Each row of numbers belongs to one of the things below and depends on some of the facts about them. Some rows are named. Which thing is each other row?

Some facts about the things:
sistan {Ξ=137, η=e, θ=fustufur}
rutel {Ξ=439, η=e}
pidres {Ξ=137, η=a, θ=detrim}
kleflur {Ξ=439, η=c, θ=memu}
teplis {Ξ=439, η=b}
merekli {Ξ=439, η=a, θ=toras}
sotrak {Ξ=137, η=g, θ=suzen}
nebre {Ξ=137, η=b, θ=trulom}
trebrufir {Ξ=137, ε=munol memu tovebi tanik, η=d}
bolak {Ξ=439, ε=megugik druti klizas vimus topu, η=f, θ=merekli}
ramek {Ξ=137, ε=flusto flebrok toras vimus, η=b, θ=tanik}
skidrik {Ξ=137, η=b}
kagek {Ξ=439, η=d}
tratre {Ξ=439, η=a}
drula {Ξ=439, η=a}
duful {Ξ=439, η=b, θ=sufu}
bratu {Ξ=439, η=e}
stenibrun {Ξ=137, η=b}
droklik {Ξ=137, η=a}
fastor {Ξ=137, η=d, θ=lovam}
pligoplon {Ξ=439, η=a}
brogu {Ξ=439, η=c}
konam {Ξ=137, ε=rasto truziklom kistam, η=a}
fina {Ξ=137, ε=rutel petan gruflo simek likas kagek, η=a, θ=gaba}
klopil {Ξ=137, η=d}
bregu {Ξ=137, η=a}
lovam {Ξ=137, η=f, θ=tostem}
klizas {Ξ=137, η=a, θ=dradre}
bridos {Ξ=439, ε=grastek zadramom vudo klopil, η=a}
stasim {Ξ=137, ε=memu gopla fikefir, η=a, θ=feplubal}
flebrok {Ξ=137, η=c}
truziklom {Ξ=137, η=b, θ=goplis}
bruzi {Ξ=137, η=e}
kleviskun {Ξ=439, η=b}
kigrusti {Ξ=137, η=e}
nefle {Ξ=439, η=c, θ=skemo}
flite {Ξ=137, η=a, θ=flipem}
plesti {Ξ=137, η=e, θ=drotin}
viplur {Ξ=439, η=f, θ=vetri}
zome {Ξ=439, η=c}
fuflem {Ξ=439, η=a, θ=petan}
simek {Ξ=439, η=b}
fustufur {Ξ=439, ε=sistan nebre teplis givil flemam flite, η=b, θ=tigrom}
ponetril {Ξ=137, η=a, θ=flopu}
sketo {Ξ=439, ε=gaba skidrik skugo zitris troflagra drula pletal kleviskun, η=b}
dovur {Ξ=137, ε=grastek plobe feplubal fikefir merekli flemam, η=a}
petan {Ξ=137, η=e}
zadramom {Ξ=137, η=e, θ=kovil}
trufla {Ξ=137, η=a}
soskul {Ξ=439, η=a}
netos {Ξ=137, ε=stoniri rasto pali bapus stotras flalir, η=a}
suzen {Ξ=137, η=e}
kistam {Ξ=137, η=e}
mudril {Ξ=439, ε=drusuval tovebi, η=a, θ=droklik}
pibis {Ξ=137, η=g, θ=dedrem}
drubradur {Ξ=439, η=c}
skuna {Ξ=439, η=a}
flutroplun {Ξ=137, ε=fastor drider brifem drusuval lovam toras vuvuze, η=a}
drufle {Ξ=137, η=a, θ=fugan}
skoplos {Ξ=439, ε=lolen simek fikefir furaplam, η=e}
nastom {Ξ=137, η=b}
vimus {Ξ=137, η=a, θ=mudril}
mobronek {Ξ=137, η=g, θ=plesti}
gaba {Ξ=137, η=a, θ=klizas}
bronor {Ξ=137, η=a, θ=bristufum}
grigepom {Ξ=137, η=a, θ=brufim}
limol {Ξ=137, η=a}
gritrul {Ξ=137, ε=skidrik kovil beduk plinim druzir druti, η=a, θ=druzir}
drudrofu {Ξ=137, η=a}
zigrir {Ξ=439, ε=trebal bilak pidres bruzi suzen kleviskun likas skeva limol pligoplon, η=c, θ=nedril}
lalodruk {Ξ=137, η=a}
zutraplu {Ξ=137, η=e}
mekel {Ξ=439, η=a}
stoniri {Ξ=137, η=a}
lozu {Ξ=137, η=a}
daflen {Ξ=439, ε=fugan lovam pladogra bazuskam, η=a}
pagrubon {Ξ=137, ε=bregu kofle troflagra gopla fikefir trusketas brogu, η=b}
skemo {Ξ=439, ε=bratu laru truri, η=d}
truri {Ξ=137, η=c}
drusuval {Ξ=137, η=a}
bristufum {Ξ=439, η=c}
stememur {Ξ=137, ε=trudrur kagek vagru, η=b}
trulom {Ξ=439, ε=sketranis tovebi bidro drudrim, η=e, θ=drider}
memu {Ξ=439, η=b, θ=dunul}
fikefir {Ξ=439, η=a}
bremuklok {Ξ=137, ε=sketranis gruflo kigrusti merekli klizas flalir, η=b}
skiplin {Ξ=137, η=a, θ=bapus}
gidi {Ξ=137, η=b}
ralem {Ξ=439, η=f}
givil {Ξ=137, η=c, θ=netos}
plaflil {Ξ=439, ε=tratre skuna mubropes bidro mekel, η=b, θ=bidro}
flemam {Ξ=137, η=b, θ=zadramom}
lusus {Ξ=137, η=c}
goplis {Ξ=439, η=g, θ=vagru}
munol {Ξ=137, η=c}
plinim {Ξ=137, η=a}
nidrun {Ξ=137, ε=bregu miplam dokigrok pligoplon, η=a, θ=lalodruk}
dobruruk {Ξ=137, ε=lalodruk grigepom gidi pali stenibrun soskul, η=d}
skeva {Ξ=439, η=b}
ligran {Ξ=137, ε=trufla teplis drufle klebra bazuskam, η=a}
bibrol {Ξ=439, ε=stodror fuflem skugo zadramom tiri driflal flite, η=a}
bidro {Ξ=137, η=a, θ=ramek}
doplal {Ξ=439, ε=drubradur nedril gruflo fikefir zome, η=f}
lolen {Ξ=137, η=a}
pefir {Ξ=137, η=a, θ=skiplom}
klebra {Ξ=439, η=d}
zeni {Ξ=137, ε=flusto kigrusti klopil kleviskun plaplu, η=f}
vudo {Ξ=439, η=a}
mubropes {Ξ=137, η=a}
digrul {Ξ=137, ε=lusus skiplin lozu skiplom, η=a, θ=trudrur}
trusketas {Ξ=137, η=d}
pletal {Ξ=137, η=d, θ=viplur}
plaplu {Ξ=137, η=c, θ=gruflo}
tora {Ξ=137, η=b}
labru {Ξ=439, ε=sketranis kigrusti, η=a}
stotras {Ξ=439, η=b, θ=bronor}
gogis {Ξ=137, η=a}
namom {Ξ=439, ε=kovil plodrur tibar bronor nafik vagru kistam, η=a}
grolil {Ξ=439, η=b, θ=sotrak}
furaplam {Ξ=137, η=c}
dedrem {Ξ=439, ε=petan kofle lukefak duful topu, η=f, θ=dazel}
gramil {Ξ=439, ε=sistan plodrur likas drudrofu, η=c}
biplil {Ξ=137, ε=sokle trudrur lalodruk druzir laru tora flalir, η=g}
drepe {Ξ=439, ε=kovil stenibrun flemam gogis vesin bidro klebra brogu skiplom flite, η=a}
kofle {Ξ=439, η=a, θ=rasto}
drudrim {Ξ=137, η=b, θ=nidrun}
trudrur {Ξ=439, η=a, θ=zegrol}
ronak {Ξ=137, η=a}
miplam {Ξ=439, η=d}
dazel {Ξ=439, ε=kovil sketranis lukefak vopamo drurufol mekel, η=a}
flusto {Ξ=439, η=b}
trebal {Ξ=439, η=g, θ=givil}
ferer {Ξ=439, ε=druti lozu, η=a}
vuvuze {Ξ=137, η=a}
druti {Ξ=137, η=a, θ=sistan}
nabu {Ξ=439, ε=droklik viplur, η=b}
galustak {Ξ=137, ε=memu bradrek simek kleflur klasilas, η=a}
likas {Ξ=137, η=d}
drogis {Ξ=137, η=a, θ=troflagra}
megugik {Ξ=137, η=b}
brorer {Ξ=137, η=b}
kleflir {Ξ=137, η=a}
grastek {Ξ=439, η=f}
plodrur {Ξ=137, η=c}
plote {Ξ=137, ε=drula drudrofu viplur vopamo, η=c}
mogur {Ξ=137, η=b, θ=vudo}
bazuskam {Ξ=137, η=a}
pedrem {Ξ=439, ε=fuflem nedril nafik drurufol, η=g}
zava {Ξ=137, ε=lusus fastor tratre rasto viplur zutre, η=a}
sokle {Ξ=137, η=d}
rasker {Ξ=137, ε=brebram trenan gopla kapopi kleses, η=a, θ=drufle}
stuklan {Ξ=137, η=e}
sanuno {Ξ=439, ε=grolil bradrek vudo trusketas kapopi, η=c, θ=drogis}
plobe {Ξ=439, η=f}
rasto {Ξ=137, η=a, θ=duful}
drurufol {Ξ=137, η=b}
feplubal {Ξ=137, η=f, θ=rutel}
zitris {Ξ=137, η=a}
pali {Ξ=137, η=c, θ=grigepom}
skiplom {Ξ=439, η=c}
staser {Ξ=137, η=a, θ=vesin}
kleses {Ξ=137, η=b}
gopla {Ξ=137, η=e}
brufim {Ξ=137, η=c, θ=kleflur}
tostem {Ξ=137, η=b, θ=lukefak}
nedril {Ξ=439, η=a, θ=gritrul}
klodru {Ξ=439, ε=droklik britren, η=b}
vuno {Ξ=137, ε=tostem sketranis suzen vesin drurufol, η=b, θ=plaplu}
flogrur {Ξ=439, η=a}
drider {Ξ=137, η=b, θ=bregu}
sketranis {Ξ=137, η=a}
kapopi {Ξ=137, η=a}
tanik {Ξ=137, η=b}
brebram {Ξ=439, η=a, θ=zotal}
stodror {Ξ=137, η=a, θ=nebre}
topu {Ξ=137, η=a}
flopu {Ξ=137, η=b, θ=drudrim}
dunul {Ξ=439, ε=nastom staser fuflem druzir zadramom pibis dokigrok klebra stapur lozu limol flogrur, η=a}
firifum {Ξ=137, η=a, θ=driflal}
skugo {Ξ=137, η=c}
flipem {Ξ=439, ε=vetri bidro ralem soskul truri, η=e}
tigrom {Ξ=137, ε=gratopen, η=a, θ=fina}
vetri {Ξ=439, η=a, θ=ronak}
toras {Ξ=137, η=a, θ=mobronek}
tiri {Ξ=137, η=a}
flalir {Ξ=137, η=d}
trenan {Ξ=137, η=c}
zegrol {Ξ=137, ε=brorer rasto bilak kapopi kagek, η=b, θ=plobe}
kofler {Ξ=439, ε=gogis nafik, η=f}
drifli {Ξ=137, ε=teplis zadramom zutre, η=a}
vesin {Ξ=137, η=b, θ=trufla}
tragrotrum {Ξ=137, ε=pefir kleflir laru vesin viplur, η=b}
vagru {Ξ=439, η=b, θ=firifum}
stodreplur {Ξ=137, ε=lusus droklik pefir, η=e}
menas {Ξ=439, η=a}
beduk {Ξ=439, η=b}
bapus {Ξ=439, η=e, θ=nefle}
zotal {Ξ=439, ε=pali stuklan drudrofu, η=b, θ=vimus}
bradrek {Ξ=439, η=b, θ=biplil}
troflagra {Ξ=137, η=d, θ=ponetril}
laru {Ξ=439, η=f}
gruflo {Ξ=439, η=b}
drotin {Ξ=439, η=b, θ=stapur}
driflal {Ξ=137, η=g, θ=skiplin}
tovebi {Ξ=439, η=d}
bilak {Ξ=137, η=a, θ=kofle}
bruskor {Ξ=137, ε=stodror plinim menas bruzi bazuskam ronak, η=a}
fugan {Ξ=439, η=e}
dradre {Ξ=137, η=a, θ=bilak}
vopamo {Ξ=137, η=c}
zutre {Ξ=137, η=d}
sufu {Ξ=137, η=c, θ=bazuskam}
stapur {Ξ=439, η=d, θ=fastor}
detrim {Ξ=137, η=a, θ=kistam}
tibar {Ξ=137, η=a}
kovil {Ξ=137, η=a}
lukefak {Ξ=137, η=c}
klasilas {Ξ=439, η=d}
gratopen {Ξ=439, η=d}
nedames {Ξ=439, ε=fastor bratu drula goplis druzir drudrim, η=e}
britren {Ξ=137, η=e}
nafik {Ξ=137, η=a}
brudrotal {Ξ=137, ε=flebrok grigepom zutraplu stotras, η=a}
pladogra {Ξ=137, η=c}
brifem {Ξ=439, η=a}
druzir {Ξ=439, η=b, θ=flemam}
dokigrok {Ξ=137, η=d}

Known rows:
[  4  -9   8 -16   3  -6  -1  -2 -16   8   6   4   4  -4 -19  -8  14  24
  -6  -3  -5   6   2  13   1 -18 -11  -3   2  -2   1   5  -9 -12  16  -1
  13  10] : vesin
[ 14 -20   0 -24   0  -1  -7   5 -24   1   3   2  11   3 -17  -8  15  33
  10   3   3   5   3   9  -8 -12  -8  -6   2   2   3   2 -13  -2  19  -2
  10   6] : tragrotrum
[ 12 -20   3 -27   0  -3 -10   0 -21   6   0   2   9   8 -14  -9  13  34
   7   5   3   8   2  10  -3 -14  -9  -5   4   1   9   5 -11  -4  19   0
   7   7] : konam
[ 12 -18  11  -8   5  -4   6  -5  -8  12   2  -2  12   6  -9  -2  10  17
   6   6   6 -10   5   4  -6 -28 -18   1  16   0   3  -1 -11  -7   8 -14
   2  10] : gratopen
[ 15 -18   9  -7   7  -6   3  -5  -9   9   1   0  14   3  -8   2   7  17
   4   7   7 -10   6   7  -3 -25 -21  -1  16   1   2  -4 -12  -4   6 -15
   2  10] : bapus
[ 12 -20  10  -7   5  -3   4  -6 -10   9   1   2  15   5  -8  -2   9  16
   7   6   4  -9   5   8  -1 -23 -21  -2  17   0   3  -3 -14  -4   5 -15
   1  11] : ralem
[ -3 -12  13 -16  -4   0   8  -1 -13   5  -3   6   3  -2 -23  -2  20  31
   0  -1   6   4  -6   7  -8 -14  -6  -8   6  -3   3   7 -14  -5  21   0
  13   7] : pibis
[  8 -12   7 -20   2  -6  -4   0 -10  10  -1   0  -2   4 -19  -6   9  30
  -3   1   5   9   6  10  -2 -22 -10  -4   3  -3   4   5  -4  -9  18   4
  11   8] : trenan
[  2 -10  12 -18  -2  -1  -1  -3 -12   8   6   0   1   1 -21  -6  14  26
  -3  -2  -1   6   1  10  -6 -19 -10  -5   4  -2   3   2 -10  -8  16   3
  13   9] : skidrik
[  3 -10  12 -23  -2  -3  -4  -7 -10  10   2   0   0   6 -17  -8  12  29
  -3   0   0   8   2  12  -2 -18 -11  -3   5  -3   8   4  -6  -7  16   5
   8   8] : bilak
[ 15 -25   5 -17   2  -1   5   1 -21   4  -8  -4  19   5 -11 -10  18  26
  19  16  17 -14   1  -4 -10 -26 -13   2  13   4   8   7 -12  -3  17 -22
   8  10] : zigrir
[  5 -12   8 -16   0  -4  -1   1  -9  12   0  -1  -4   4 -20  -6   9  29
  -4  -1   3   9   4   9  -6 -24  -8  -3   4  -4   3   5  -3 -11  19   4
  10   8] : trusketas
[ 10 -14  10 -17  -2  -1  -1  -1 -14   4  -2   0   6   2 -17   0   6  34
  -2   2   4   7   1   9  -8 -17  -9  -8   4  -2   5   2  -8  -8  15   5
  11   5] : sotrak
[  2  -9  12 -22  -1  -3  -3  -6 -12   8   5   1   4   5 -18  -8  15  27
  -3  -1   0   7   1  12  -1 -16 -11  -4   5  -2   8   4 -11  -7  16   4
   8   7] : gogis
[ 10 -16  10 -16   7  -1  -7  -9  -6  17   8 -11   5  15  -8 -20   9   8
   9   5  -2  -7  15   8  -1 -36 -23   7  15   2   9  -2  -5  -7   2 -11
   2  15] : vudo
[  7 -20  12 -10   5  -8   4  -7  -8  15  -8   4   7   6  -8  -4  13  18
   9   9  11  -8   1   6  -1 -26 -17   2  20  -1   9   7  -8  -4  14 -18
  -1  13] : brebram
[ -1  -8  14 -22  -3  -1  -2  -8 -12   7   6   1   4   4 -17  -9  17  25
  -5  -2  -3   5   1  11  -2 -16 -12  -4   5  -2   9   4 -11  -7  15   5
   9   7] : lozu

Name these rows:
No name comes twice in this set of rows, the named rows included.
[  9 -20  11 -12   5  -3   0  -8  -6  12   4   5  10  12  -8  -4  15  15
  12   5   6  -8   6  10   0 -20 -20   0  22   0   7  -3 -18   3   7 -15
  -4  11]  vetri
[ 13 -27   6 -17   3  -6   0  -4 -15  10  -5   5  16  11  -6  -5  12  19
  14   8  12  -7   4   5  -1 -18 -18   0  17   2   7   3 -15  -4  13 -20
  -2  12]  mudril
[ 15 -25   8 -17   2  -3  -1  -5 -16   8  -3  -1  18  11  -5  -8  10  21
  14  11  11  -9   4   5  -3 -23 -18   1  15   2   9   3 -12  -5  10 -16
   0  11]  labru
[  7  -7  15 -20  -3   0  -1  -5 -12   3   2  -6   7   1 -17  -3   9  31
  -6   2   2   4   2   9  -7 -20  -9  -6   1  -3   8   2  -9  -8  13   8
  13   3]  givil
[ 17 -15  12  -2   8  -6   4  -8 -10  13  -6 -10  10  -2  -8  -4   4  19
   1  12   6 -10   3   7  -7 -36 -17   2  14   0   7   1   3  -8   7 -13
   5  14]  bradrek
[  9 -16  12  -6   5  -4   5  -8  -7  11   4   3  14   4  -8   0  10  14
   4   4   2 -10   4   9   0 -22 -21  -2  18   0   3  -4 -15  -3   5 -14
   0  12]  laru
[  5 -16  14 -10   2   0  10  -6 -10   9   4  -3  14   5 -12  -7  16  15
   7   4   5 -12   4   1  -8 -29 -18   4  14   0   4   0 -14  -9   8 -16
   6  10]  stapur
[ -1 -10  16 -26  -6   1  -4  -9 -10   8   9  -1   4   8 -16  -9  12  23
  -5  -5  -2   8   4  11  -2 -16 -13  -4   3  -3   8   2 -14 -11  12   7
   9   6]  bazuskam
[ 14 -20  10 -12   4  -4   3  -5  -9   7  -1  -3  15   7  -8  -3   8  19
   7   9  10 -10   6   4  -4 -27 -19   1  14   1   6  -1 -11  -6   8 -14
   3   8]  nefle
[ 19 -24   4 -17   4   0   1   0 -19   2   0  -1  22   6  -9  -5  14  22
  18  11  11 -11   5   1  -8 -22 -18   0  13   4   4  -3 -17  -2  10 -19
   4   9]  nedames
[  8 -17   5 -21   1  -6  -7   1 -12  12   3   3   0   5 -16  -8   6  26
  -3  -4   1  12   7  13  -1 -19 -11  -4   2  -2  -2   3  -7 -14  18   2
   9  12]  tanik
[  7 -16  17  -7   1  -2   7  -8  -6  12   1  -4  10   4 -11  -4  11  14
   3   4   6 -10   4   6  -7 -29 -20   2  15  -1   4  -1 -10  -9   7 -14
   4  12]  kleviskun
[ 14 -25  10 -19   0   0   1  -5 -17   8  -5  -6  18  12  -6 -10  11  21
  16  12  13  -9   3   0  -8 -25 -17   2  13   3  11   5 -10  -5  12 -16
   2  11]  bridos
[ 14 -21  15 -13   2  -5   5  -7  -6  11  -3  -4  14   6  -5   3  -3  17
  -1   6  13  -5   6   4  -7 -28 -21   0  11  -2   1  -2  -8 -16   7 -12
   3  11]  rutel
[ 19 -28   2 -19   5  -1  -3   1 -17   5   1   0  20  10  -8  -5   8  18
  15   7  10  -8  10   3  -4 -22 -20   1  11   4   0  -4 -17  -6   9 -19
   4  10]  flipem

The same things again, as new rows of numbers:
Known rows:
[ 12   0   1   4 -25 -16  13  -6  -1  -1   6   8  -6 -11   8] : lalodruk
[ 15  -8  -5  -5 -37 -27  10   4  -6   4   2  -3 -17  -4   1] : biplil
[ 15  -7  -2   4 -22  -5   4  -4  -2  12  12  10   3  -2   4] : gopla
[ 11 -16  10 -14 -14   1  -6 -22  11  -2 -15  -6   2   3   6] : gratopen
[  8 -19  10 -15 -21   6 -13 -14   6 -10 -12  -4  -2  -3  10] : bapus
[ 10  -7  -1   1 -24 -14  10  -4  -3   2   8  10  -1  -7   6] : kistam
[  9  -3  -3   1 -25  -5  18 -10   3   5  13   3  -3  -3   7] : limol
[  4 -16  11 -17 -21   4   0 -26   9   0 -16 -10   8   6  12] : stapur
[  5 -20  10 -14 -17  14 -12 -19  10  -9  -4  -2   0   6  12] : brogu
[  9 -19  11 -15 -17  13 -15 -18   8  -6  -4  -2  -1   9  11] : drubradur
[  6 -14   7  -8 -18  19 -12 -16  12  -4 -15  -7 -12  -5  10] : stotras
[  9  -1  -3  -1 -26  -7  17  -8   4   4  10   4  -7  -4   6] : drufle
[  6  -4  -1  -4 -27  -2  12  -6  -2   3  15  10  -2  -2   4] : givil
[ 12   0  -1   0 -26  -7  13  -5   3   5   7   7  -9  -9   4] : mubropes
[  9   1  -4  -6 -33  -9  11   2  -6   4   6   0 -24  -2   1] : tragrotrum
[ 10  -1  -5  -1 -27   2  14  -8   4  11  11   3  -5  -3   3] : pidres
[ 18  -4  -1   4 -19 -10  11 -10   3  16   8   8   5   0  -2] : trusketas

Rows to name:
No name comes twice in this set of rows, the named rows included.
[  0 -18   7  -8 -17  11  -7 -19  11 -10 -13 -10  -6  -3  15]  druzir
[ 10  -1  -2   2 -28  -7   8  -1  -2   8   8   2 -13  -4   4]  flopu
[ 10  -2   0   5 -22 -15  15  -9   2   0   9   5  -3  -8  10]  kovil
[ 10  -2   0  -6 -27  -2   8  -3  -4   3  13  11  -7  -2   3]  brufim
[  9 -17   7 -24 -26   2  -4 -19   9 -10  -7 -17 -15  15   7]  bibrol
[ 10  -2  -1 -13 -31  -7   9   0  -6   1  11   8 -14   2  -2]  plote
[ 14 -22  10 -19 -22   3 -17 -13   4   0  -7  -9  -9  16   5]  skoplos
[ 16 -25 -10  -7 -23  12 -11 -20   7 -27 -12 -10 -25  18  -5]  fustufur
[  8 -10  -8   2 -32 -13  14  -3   2  11   7  -3   0  -9   6]  driflal
[ 10   2  -4 -11 -32  -3  15  -2   1   7   9   1 -18  -2  -1]  digrul
[  9   0  -7  -6 -33  -1   9  -1  -2  10   7  -3 -20   1  -2]  vuno

